Each row has a class, written after it, and each block has its own classes.
[ 11  64  50   8  43 -11  42 -18 -28  18   2   0 -33  77  24 -53  79 -45
  25  23  28  20 -42  67  24 -20 -11 -46 -17  -1 -24  -6]  <35>
[  0   5  10   6  -3 -54  62   3  15 -21  -1  40  29  -5  35  10  24  31
  39 -20  -9  36  34 -10 -15  47  15 -24  -5  58  25   9]  <35>
[  0 -13  -3  10  15  16   6 -42 -13 -32 -48   3 -46   8   8  34 -10  -4
 -15 -10  25  -4 -25  48   6  60 -30   9   4  14  14 -12]  <35>
[  4 -24  16 -68 -51  16  17 -46  -1  64 -36  24 -33  41  -3  25  12 -18
 -13 -16  13 -20  26  16  -1  -4 -41  66  17 -11 -20 -51]  <117>
[-32  52   7 -31  65 -60 -29 -43  33   3   0   5   7 -10  27 -35  -1 -12
   9  44  66 -20 -31  29   8 -22  33   5  -7 -26 -26  12]  <35>
[-23 -13   4  74  -6 -68  -1  18  36 -28  -9   1 -55  22  -9  38   2   6
 -43  47   6  46 -37  21  -4  28 -12 -15   1 -33  47  34]  <37>
[  29   -9   -5   -7   32  -24  -32 -114  -11  -60   -8  -15  -56  -19
  -48   35  -45   31   20  -11   17  -83  -34   13  -36    0   54   41
    6   35   20  -58]  <19>
[-33  32 -13   2 -43  -8 -44  61  16  48 -45  24  52  15 -83 -56 -22  21
   2  43  28  23 -48  28 -36  25 -14  16  16  -7  -7  65]  <64>
[-28 -43 -20  14 -22  -3  58  15 -14  15 -26 -38 -35  -1 -34  36 -35   9
 -43  -1 -22   9  17 -25   0  42 -15  30  26  -7  16 -14]  <64>
[ 77  40   9 -20  -4  48   1  -6 -23  13 -55  -1 -32  13  25  10   1 -24
  24  25 -38 -30   7  26 -60   3 -12   4  -5  21   7 -23]  <19>
[ 61  30  16  36 -45   8  44  74  50  -7   1  25   8  16  58  20   5 -20
  38  40 -74  45  43   9 -47 -18 -33 -42   7  18  15  29]  <97>
[-27  10  71  22  56  43  -6  14 -17  43 -16  -1 -25 -38 -36  24  -4  -5
 -16  21 -36 -12  10 -12 -10   7  29 -36  -7   3  -9  -9]  <169>
[ 16 -50 -29  -2 -25 -40 -19  35 -32   2  15   8 -53  37 -60 -17  21 -42
 -38  25  41 -12 -47  26 -23  31 -59  26  -4   4   8  -1]  <37>
[  4 -34   6  49   2 -14  -8   5 -36   6  25  16  13 -14  40  12 -11 -26
 -48 -66  25 -12   1   9  32  14 -12   4 -15  25  -3   1]  <117>
[ 60   3  31  27 -13  35 -47 -51  -2  62  84  13 -71  -4   9  -5  -2 -14
 -55 -27 -16  26  11 -42 -14 -11  -7  46  -1 -40   0 -60]  <19>
[ 57   2  -3 -27   4  15  -6 -52  24 -47  14   3 -73 -21  23  59  14  32
  13   9  31  26 -10 -20  -4 -15  17  38  -6   6   4 -25]  <169>
[-37  -1  -2 -54 -12 -13  -8  27  37   3  15   0  11   5 -31  77  -8  10
 -41  -4  -7 -34 -11 -47   7  41  10 -72  33 -20 -24  19]  <19>
[ 37 -25   4 -43  11  57   2  -5 -19  80  15 -19  20  25 -17  -3   6 -11
  -1  27  40   4 -31   7 -10  21  -6   4 -66 -19   5  -9]  <35>
[-68 -54 -85 -29  28 -48  42 -63  18  10  35 -14  50  16 -28  12 -18  31
   3  28  21 -30 -22  38 -47 -12  22  43   0 -18  55 -42]  <117>
[ 44  25  37 -33  13   1 -62 -13  28  19 -22  23 -35 -67  24  55 -15   1
 -27  24  24  16 -24  39  -3  57 -50 -11 -13   8   2 -11]  <97>
[-13   9 -18 -52  48 -16 -27  21   3  69  -8   5  42  -6  13 -47  48  15
 -30  88 -36  13  36  24 -54  53 -12  12  -4   2  41  -3]  <140>
[-52  -3  21 -65  17 -20   8  47 -27  36 -23 -18  74  -8 -58 -42  11   0
  32  12 -60  37 -17 -52 -32  79  -4 -71 -47 -18 -21  34]  <140>
[  -2  -68   11  -33  -17  -18   66   23   19   17  -54   -6   61   56
  -20  -19    3  -32   19   -7 -107   10   58   10  -46    8  -17    4
  -37    4    2   34]  <97>
[-17 -16 -29  -1  24 -10  54 -20 -23  25 -26  17 -24  -8  18  16 -20 -11
  16  19  -2 -19  20  26 -43   9   4 -17  -2  20   6 -16]  <169>
[ 14  30  11  19 -37 -41  89 -31 -37   7  11  -6  -3  22  17   7  26 -30
  35   9  17  41 -40  17   8  15 -39 -30 -19   9  32 -14]  <35>
[-47  14  22  38  17   7  42  -9 -50  34   1   0  16   0  30 -22 -24 -21
  -8  -9  -5 -26   4 -19  28 -39  -7  32  28 -22   5 -39]  <184>
[ 41 -45  34  47 -11  10 -14   3   9  64  30   3 -30  -3 -20  10 -35   2
 -12  41 -19 -22  31 -42 -27  -9  40   8 -29 -11  15 -24]  <37>
[ 30 -18 -20 -20  79 -34 -38 -14 -23 -48   5 -23 -36  34 -11 -84  41 -27
  -4  -4  50   0 -45  27  -6  13   6  71 -39   4 -15  -3]  <35>
[ 32  19   1  14  29  72 -17   9  24  10  43 -11  -3 -16 -24 -14 -33  39
  40  -9  27  37 -10 -72 -42   7  49  26 -34 -34   5   6]  <35>
[-74 -51 -40   6  11 -45 -10 -43  32   2  59 -15  41  30 -48 -11 -59   1
 -29   8   6 -52  29 -31 -26 -43  63  11  14 -45   1  41]  <140>
[-16  25  14  -6  52 -36   2 -81  48  30  30  24 -52  13  60  16  52  22
 -34  75  24  28  -5  61   8 -34   4  15  13 -34  24 -47]  <37>
[ -3 -37 -39 -35 -31 -28 -10  17  17  40 -14  32  39  46  15 -18  56  13
  -5  77  26   8 -43  62   8  21 -48  46  -2  29  22 -19]  <35>
[ -2 -13   0  -5  46 -18  38   5 -43   5 -18 -40 -32  38 -80  -2  -3  17
 -16 -25  67  -9 -18  39 -24  15  34  18 -29  28  19  38]  <64>
[-37  63 -22  23  24  10 -22 -81  26   8   2  63  -9 -33  38   4 -31  -6
 -19   6  42   3   6  61 -29 -17  -3 -14  44 -24   0  27]  <169>
[-31 -12 -16 -32  38  28 -22  38  17 -55  -8  -5 -20  17 -86 -22 -14  17
 -11 -16  -7 -26   5   8 -36  19  19   4  50  17 -41  25]  <64>
[-22  -9  17  41  17 -12  69   7  -5  43 -76  11 -76  28  26  32 -41  -7
   4   2   6 -30  65  -6 -29   5  25   4   5  -5  -1   4]  <37>
[-27  12  39 -16  41   2  21 -24 -14  -7 -67 -18  -9 -24  -4  19  21 -18
 -10  33 -39 -25  12   8   9 -17  13  25  10   9   2  -7]  <169>
[-11  -3  46 -11  10 -53 -67 -38  53  23  19  51 -37 -52   0  38 -47   7
 -16  -1  42 -17  -6  26   0  -2  -4   3   2   7 -32 -11]  <97>
[ 47  22  -9 -18 -13  22 -44 -76   6 -11  -7  33   0   7 -11 -31  -3  15
   5 -48  30   2   1   5 -28  43   1  45   7  -7   3 -13]  <117>
[-61 -46  17  31  30 -63   8  56 -37 -57  12   2  35 -56  50  -9  -1   7
  10 -16 -34  30 -48 -33  47 -29 -19  53 -13  27   1 -40]  <184>
[ 50  27  41 -10 -26  -1  48 -39 -30  23 -33 -21 -41  12 -29  32  -2  -6
  13   7  29 -58  26 -59  12  19  32  -7   6   4   6 -16]  <37>
[ 45 -14 -74  41 -25  14  23  -4  13 -60  -5 -51  31  91 -67 -90   5  36
  37  49 -53 -27  -5 -31 -25   9  62  27  43  -3  10   2]  <64>
[ -9   9  14  26  21  31  19 -31   9  66 -17  35 -32  15  -8  17 -57  26
  38 -11  55 -47  48 -10 -41 -52  86   5  -9   4 -25  21]  <169>
[-59  22  44  51  12  -7  27 -73 -37 -15   4  17 -48   9 -52  11 -19   4
 -20 -80  13   3  33   3 -16   8   6  15  36   7  23  23]  <140>
[ -8 -83 -47  -5  38 -92   4 -39  32 -72  26 -41  11  63  -7 -10   2  -3
  -7  37 -82 -20 -45  18 -20  11  47 -50 -33 -21   2 -16]  <19>
[ 53  72  11  -9  -2 -11   2  -1 -11   7 -51  -5 -11  26  18 -28  18  14
  56  -9  17  39 -41 -19 -29  -4  21  21 -44 -11  -3  25]  <19>
[ 56  27 -31   0   5  63 -26 -39  -9 -27  48 -12 -21  25 -19 -24   3   3
 -12  -9   5  13  18 -19 -49  31   0   5  18 -22  25  21]  <140>
[ 37 -48   5 -71 -31  24  11 -23  24  92  -1  29 -26   9 -24  -9  -1  25
  23  -9 -33  50  32 -36 -45  54 -38  51 -28 -18 -12 -61]  <97>
[-17  29  29  50   4  10 -26 -33 -27 -10 -54 -26 -36  -1 -45 -14 -55  -3
  25   4  10  -8 -25 -11 -27 -14  21  42 -10 -25   8  28]  <140>
[ -1  23  36  41  56  14 -36 -30 -28  22  10 -18 -31 -15  11  28  -9 -10
 -35  23  -3 -59 -48  33  19  -8  23 -38  -1   6  -4 -42]  <19>
[ -6   5   3  16  79  56 -14  14   1 -29 -57 -32  22 -36  48  20  -8   8
  14  49 -33 -11 -28   9  12 -13  41 -25 -30  -5 -16  16]  <169>
[ 39  12  28   6  27 -27  33   9  42  23  10  -1 -62 -12  14  46   7  10
 -10  50 -26  -5  63   8 -48  -1   3  26  17  24  48 -36]  <97>
[ 16   8  40 -35  34   5  23 -16 -25 -51  27  -9  33  -2 -34  -4  40  -5
  53  23 -72  35 -13  45 -70  -3  -5 -56 -44  45  34  11]  <140>
[  8   5  44   8 -21  19 -61   5 -16   8 -32  64  29  18  -8  -1 -24  13
  -8 -47  61   9 -34  51   2  11 -19   9 -18  15   0  57]  <184>
[ 51  35 -27  47  18  64   2 -47   6 -59  -6  -4  26   5  41  -5  11  22
  20 -13  -2  51 -19   8  -9 -10  31  -1 -22 -13  28  51]  <169>
[ 30  39 -48  37  23  88  -1  23  -3  30  10  -6 -21  31  33 -10  -5   9
  29  59  25 -42 -23  33 -37 -27   6  12  30  -8   5 -55]  <117>
[-43  25 -45  -7  -2  40 -16 -76  14  22  91  35  16  -3   1  30  -3  30
 -31  16  53   7 -12  49 -21 -22 -23  -4  47 -16  35  -7]  <140>
[-30  53  28  31  40  42  30  15 -30  82  -6 -26  68  -9 -23   3  -3  26
  -7  25  -3  11  27 -17 -34  16  40 -30 -25 -13  63  53]  <140>
[-29  28  24  44  53  33 -29   8  -1  -3 -73 -24  -4 -23 -10 -16 -61   3
  -4  12   3  26 -37  51 -18 -15  19  12 -26 -26 -15  53]  <64>
[-12  12   0  -7  -2 -25   9 -16  37 -34  -1   3 -26  56  -4  59  55  23
 -47  14   6 -20   1  36   3 -40   8  43  51  16  39   8]  <19>
[ 14 -24  25  -7  10 -28  48  35 -36  -4  -7 -26 -11  23 -38  18  -9 -26
  29  26 -53   6  10  12 -70  36   2 -82 -49  26  24  28]  <140>
[ 17   7  53  26 -72   7   9 -73   7  13 -19  16  31  27 -34   8 -29 -25
   4 -31 -78  -7  22  -9 -29 -43  11  17   1 -16  15  19]  <19>
[ 36  10   9 -31   7  78 -17 -50 -12  85   6   8 -23  30  16 -16 -41 -32
 -15 -56   2  -5  22 -23 -37 -13  12   4 -33 -63 -46   1]  <19>

A new block, with new classes.
[-42  16  37  70 -12 -36 -36 -40 -12 -16  83  22  29  16  17  -9  -6  40
  40 -23   7 -10 -17   8 -22 -21 -48   2   6  73   8  -4]  <203>
[ 13 -19  28  60 -33  12  24 -60 -12  37  11   0  25  13 -10   6  16  13
  -2  27 -11 -26  24   4 -17  12  18  11   2  78  -8  -1]  <167>
[-22  29  11  67  12 -49 -42 -53 -17 -46  59  17  13 -11  26   4  18  14
  34  -1  14  13 -24  -1 -25 -11 -56 -22   7  40   9 -11]  <48>
[-21   3  19  59   9 -53 -31 -52 -18 -19  47  10  20  -1  16   6   3  28
  49 -11  13  -5  -6  -8 -14 -20 -42  -8   0  67  -4   0]  <203>
[-19   6  26  76  -9 -49 -11 -79 -16 -30  51  31  14  -5  13 -11  22  15
  37   7   9  -9 -12   4 -16 -24 -29 -13   0  76 -22 -10]  <175>
[-19   1  35  52  -7 -34 -20 -81 -16 -47  23   7   1 -14  22   8   6  31
  13  13  11  23   8 -16 -21 -27 -22  13 -11  48  -9 -15]  <221>
[ -1  -1  36  61 -55  10  20 -45 -29  29  47   8   0  16 -11   7 -14  23
  23  32  -6 -11  10 -18 -20  11 -25   6   0 101   2  27]  <51>
[-21   6   2  72  -5 -58 -14 -40 -17 -23  81  14   9 -10  24   1  19  14
  45 -22   5  11  -9  -1 -26 -12 -53  -3 -12  31  -9   0]  <187>
[ 21 -25  34  54 -53  11  32 -41 -21  23 -12 -13  -4   3 -13  -2  -8  46
  -9  57  -4  -9  35   5 -29  19  26  32   6  93 -13  24]  <160>
[-17   6  28  61  -2 -36 -26 -76 -14 -33  20  -6  16   0  12   6  33  18
   6 -18   0  15 -10  -3 -42 -17 -14  13  18  40   2 -21]  <116>
[ 19   2  51  51 -62 -13  10 -90  -3  15  17  12  12  34 -14   4 -10  28
  -8  46 -12 -12  25  -4 -16 -12   1   3  10  97  -6  21]  <175>
[-33   7  12  65 -12 -18 -31 -32 -26 -39  85  22   9 -22  18  -5  26  27
  49   4  20  10 -34 -10 -16  -6 -67   1   0  21 -11 -25]  <221>
[-35  -2   3  79  -8 -61 -41 -35 -28 -11  50   4   7 -17   8   3  -6  21
  58 -15   7   7 -31 -21 -20   1 -60  -4  -3  40   5  -3]  <121>
[ 24 -25  21  70 -53 -16  23 -50 -34  38 -19 -25   2   3 -18  -2   3  34
  -5  40   9 -26  40   1 -13  42  20  24   6 101 -17  27]  <48>
[ 19  -9  45  44 -60  23  32 -24  -5  20  24   2   9  30   4  -2  -7  33
 -13  15 -45  -7  44  27 -34 -14   2  25   7  58 -10  32]  <74>
[-34  -5  16  77  -6 -30  11 -61  -4 -30  50  25  18  10  11  -2   0   9
   7 -32 -25  -3  -4   9 -43 -28 -29  -5   2  62 -13   7]  <121>
[-30 -20  25  52 -17 -36   5 -46 -12 -52  77  38  28 -13  22  -6  21 -13
  43 -24 -13  -6  -7   4 -19 -35 -23   8   7  55 -19   4]  <51>
[ 23 -33  14  51 -38   0  69 -18 -24  52 -16 -25  -9   3 -22   3   5  24
  -8  64 -12 -35  38  -9 -15  25  27  34 -10  47 -22  22]  <121>
[ 27 -30  41  48 -69  -2  27 -33 -36  28  23   6  22   6 -22  -2  15   6
  34  20  -9 -23   9  -3   2  14  13  19  16  87 -34  37]  <51>
[  1 -10  28  57 -38  15  26 -60 -13  55  22   5   3  26  -8  11   1  19
 -19  56  -6 -26  39   1 -26  16   1   1 -13  74  16  14]  <167>
[-31   8   3  54   9 -28 -49 -32 -32 -10  39  -7  13 -19  15 -11  18  34
  32 -21   9  -3 -13   4 -21   7 -23   5   2  25   2 -33]  <167>
[-36 -11  11  86  -8 -60   0 -40 -26 -32  50  21   6  -7  14 -11  21  23
  52 -18  -7   2 -21  -7 -35 -19 -30   7  12  43 -10  12]  <116>
[-33  -4  23  71 -21 -32 -27 -56 -25 -39  70  35  15 -15  17  -4  10  30
  53 -14  12  13 -24 -14 -15 -16 -49   4   0  53 -20 -14]  <221>
[ 27 -16  32  56 -59 -13  13 -72 -14  25  10   8  11  14 -19   4  11  15
  10  48   2 -19  17  -7  -2   9  -7   2  10  96 -20  18]  <175>
[-28  -6  17  74 -32 -56 -13 -36 -16 -23  33   6  -6  -1  11 -17  15  51
  28  -3  -3  -8  -7   2 -12 -18 -26  14  -1  53  -9   9]  <175>
[ 28 -18  23  52 -38  -7  43 -33 -26  33 -20  -7 -10  12  -9   8   5  40
 -23  47  -8 -16  40   7 -17  17  17  12  -1  61 -14  43]  <48>
[-31  17   5  62   8 -68 -15 -49  -6 -36  66   3  -3 -11  29  10   2   9
  45 -35   8  23   3 -21 -37 -10 -55   0 -12  27   9 -10]  <187>
[ 25 -13  35  61 -52  16  33 -42 -19  34  -7  -6   0  12  -8  10  12  30
   4  46   1 -11  27   8 -32  27   8   9   7 102 -11  23]  <160>
[ 14  -3  25  68 -46 -13  18 -55 -27  40   5   0  -6  22 -12   0 -14  40
 -11  34  -1 -14  35  -1 -17  25   0   3  -2 107  -5  33]  <48>
[-31   8  18  49  13 -45 -32 -44  -2 -21  42  -7  15  -3  15 -17  13  16
  12 -11  -5  -3  -5  -5  -6 -23   1  17  -8  24  15 -37]  <167>
[ 14 -33  17  65 -42 -10  58 -40 -19  41  -4 -15   5   4 -18   5 -11   7
  10  45 -14 -29  35 -13 -27  26  11  22  -2  79 -17  23]  <121>
[-25  -5  19  65  20 -43 -26 -70 -16 -30  32   4  24 -16  13 -10  21  16
  23 -11   0  -1 -11  -1 -17 -20  -1   4  -2  37  -3 -24]  <167>
[ 19 -46  37  56 -54  20  42 -62 -20  32   0 -11  11  21  -9  15  18  31
 -28  54  -2 -30  41  10 -18  16   9  38   2 111 -19   8]  <32>
[ 37 -25  43  41 -43  12  36 -51 -29  28   0  -5  23  -9 -10  10  18 -19
  14  49   2 -17  24   1  -5  17  19  14   3  93 -27  14]  <51>
[ 30 -18  35  67 -44   0  22 -52 -15  26   4  -3  21  11 -18   8  18  28
 -17  29   3 -25  28   2  -5   5  11  20  15  90 -22  12]  <48>
[  0 -20  22  71 -58  -7  13 -67  -9  34  20   2  18  21 -10  21 -18  23
   8  13 -17 -13  23 -14 -30  10 -18  16   1 105  -2  13]  <121>
[-27   9  16  54 -18 -63 -49 -50 -19 -41  41  -4  18 -25  18   2  11  37
  50  11  28   8 -29  -4  -7  -2 -30  11  -3  33  10  -8]  <192>
[ 38 -34  36  54 -59  -4  28 -59 -37  37 -28 -13   3  -8 -14  11   1  37
  22  68   9  -8  30 -18   0  19  23  25  -8  78 -32  21]  <221>
[ 30 -17  47  56 -36   9  15 -73 -10  22   1  -7  16  11  -8  13  20   3
   0  31  -2 -12  37   4 -13  -7   4  14   4  81 -17  10]  <74>
[ 15 -18  29  55 -55   8  24 -41 -27  39  44  16  20   6  -9   6  -7  -4
  36  48  -4 -22  11  -8  -2   9  -9   2  -5 110 -11  24]  <51>
[  3   1  33  53 -41  -1  37 -52   2  26  36  10  -6  31  -4  10 -10  30
 -10 -15 -11   8  25 -11 -21   4  -3  25 -13  77  -7  18]  <187>
[  4   4  34  62 -61  -1  28 -74 -10  25  52  20  15  20  -6  19 -21  37
  10  54   4 -17  25  -8 -28  13 -22   4  -2 106   0  20]  <192>
[  2 -16  22  64 -37   3  25 -45 -28  33  55  34   2  25   0   7 -21  29
  30  66  -3 -16   3  -6 -12   5 -40  -6  -7 114  -6  26]  <32>
[ 14 -20  42  50 -65  16  28 -58 -24  30  47  20  17  14 -18  10 -13   3
  21  32  -8 -15  18 -19 -10  11 -10  14   9 113 -14  26]  <51>
[ 16 -14  28  60 -62  -4  27 -61 -19  29   8 -10  11   6 -10  12   2  38
  -3  64  13 -24  34   8 -12  24   6  20  -7 107 -12  23]  <192>
[-22   1  10  88   0 -67   0 -67 -20 -23  69  29   3  -4  17   1   4  25
  50 -36   2  13  -2 -14 -24 -23 -43  -4 -15  69 -24  11]  <187>
[-12  -9  29  54  22 -31   4 -34 -16 -47  59  21  25  -9  14 -13  26   0
  30   8   2  -3 -36   7 -12 -29 -28  -1  12  31 -22 -17]  <32>
[-35 -16   5  69 -20 -57   7 -17  -7 -37  78  13  -3  -7  18  -9   8  41
  22 -42  -9   6  11  -7 -21 -27 -40  35  -5  24 -16  10]  <187>
[  3   3  22  49  15 -53 -25 -64 -34 -41  52  27  16 -19  16 -14  21  -9
  62  -4  -4  10  -8  11 -20 -28 -26 -28   7  20 -34  12]  <74>
[-13   2  27  58   0 -37 -19 -42 -22 -12  44  -2   6 -15  17  -6  23   3
  41 -12   3   3  -3   1 -24  -4 -28   2  -2  21  -6 -12]  <74>
[ 17 -25  37  60 -49  12  18 -49 -32  39  16  -4  11  19 -13   7 -11  34
   7  56   2 -17   7  -2 -16  24 -13  16   4 102  -7  16]  <32>
[ 11   0  39  61 -34  20  22 -56  -5  41  42  25  32  29  -7   5  13  -3
   5  43  -9 -30  18  12 -14  -1  -1 -12   3  83   1   6]  <167>
[-34   2   0  69 -12 -49 -25 -37 -25 -27  45  21  17 -19  17   1   6  43
  70 -22  15   4 -49   1 -11  -2 -30 -10  -8  41  -4  10]  <192>
[ 28  -8  45  45 -24  -4  23 -55 -16  37   6 -18  18  18 -13  10   5  30
  -2  70   8 -28  31  -2  -8   1  11  14  -2  77  -7  17]  <203>
[ -9  15  31  68  14 -46 -27 -75 -30 -22  54  11  13 -15  18  -3   3   8
  64  17   6   6  -8  -8 -30 -26 -33 -21  -5  31  -2  -2]  <74>
[-25   4  30  67 -32 -47 -30 -67  -3 -36  38   1  24   0  14   8  14  46
  12 -24   9   5  -9   5 -16 -19 -22  18   1  72   0  -7]  <192>
[-37 -20   9  73 -26 -43   3 -51 -30 -33  65  29   3 -15  21  -9 -14  50
  41 -14 -15   9  -1 -11 -40 -16 -34  10  -9  41 -22   6]  <221>
[ 27 -21  36  48 -52  -3  13 -58 -14  22   1  -1   8  12 -11   7  -4  23
  -7  60  -3  -5  29   5 -23   5  11   6   5  88  -5  30]  <160>
[ 31 -22  24  60 -42  18  34 -53 -20  30   9  10  17  15 -20   5  26  26
 -20  34   2 -31  24  13  -5  11  17  10  11  87 -31  21]  <48>
[-12   6  13  69  -5 -54  -6 -64 -20 -37  29  10  20 -20  25   7  34  26
  48   3  16  -2 -11  12 -18  -8 -15  -6  -8  65 -21  -1]  <192>
[-45  -1  21  83 -21 -42 -16 -49 -11 -29  65   4  14   9  13  -6  17  34
  13 -11 -11  -1 -12  -3 -48 -29 -34  20  12  31  19  -7]  <116>
[ 20 -28  11  56 -42   0  48 -10 -34  45 -17  -2 -17   6 -12   2  -6  48
 -14  48  -4 -21  32   7 -12  27  13  13  -5  60 -14  52]  <48>
[ 27 -20  22  66 -46 -18  31 -42 -17  27  27   3  10   9 -15   2  -2  23
  19   3  -6  -1  18  -8  -3   8  -4  20  -1  84 -34  31]  <187>
[-34  -4   9  68 -24 -51   6 -21 -17 -33  78  23  11 -16  16  -6  -1  47
  45   3   2 -11 -14  -2 -22 -14 -38  12  -1  32  -9  10]  <192>
[ 11 -20  29  68 -46  -9  24 -63 -20  33  16  12   6  19  -9   9   0  17
   0  45 -11  -5  23  -6 -28   3  -7  12   7  94  -8  26]  <116>
[ 34 -18  29  58 -43 -22  30 -62 -17  28   4 -16   4   9 -14   9  14  14
  -8  30   6  -4  41  -5  -7  12   6  22  -8  79 -27  28]  <187>
[-16 -13  28  59  -1 -23   9 -53 -20 -43  51  19  23 -22  17   0  36  -7
  33 -27  -2  -3 -10   1 -19 -23 -14  12   4  65 -30 -14]  <51>
[ 14 -22  44  46 -71  16  24 -58 -33  43   4  -5   2  17 -13   9  -7  34
  -1  34  -9 -15  33  -5 -13  16  20  30  -6 111 -11  30]  <51>
[ -5 -10  40  40 -30 -12   8 -72 -10  25  18   9  -1  34  -8  19 -21  34
 -13  34   2  -8  29 -12 -17   1 -16   3  -8  87  13  37]  <203>
[-42  -2  44  63 -16 -24 -17 -61  -6 -46  64  12  26  -4  12  -5  20  10
  20 -55   1  -6  -7  -9 -18 -38 -16  32   9  76  -6 -28]  <51>
[ 33 -25  17  55 -47  -9  45 -48 -28  39  -6 -14  -5 -11 -17   6  20  21
  21  79   9 -31  27 -15 -11  35   1  14   1  71 -26  10]  <175>
[  5 -20   9  50 -30  -4  15 -28 -27  48  29  23   0   8  -9   1 -17  22
  21  46 -11 -13  13  -9  -5  18 -12  -7  -8  62  -3  29]  <167>
[ -9 -13  21  50  -4 -55  -9 -45 -15 -48  33  14   5 -16  10 -10  -1  29
  30  15  -9  14  -8  -6 -30 -29  -6   2   9  25  -9  17]  <160>
[ 22 -27  25  67 -37  13  35 -66 -23  42  -7   1  21   8 -22   9  10   9
   8  30  -1 -29  13   2 -13  17  17  11   1  98 -32  13]  <121>
[  8 -11  31  66 -65  -3   8 -66 -14  40  12 -29  10  34 -18  11  17  32
 -25  39 -11 -14  27  -7 -36  13   2  30  11  76  15   8]  <116>
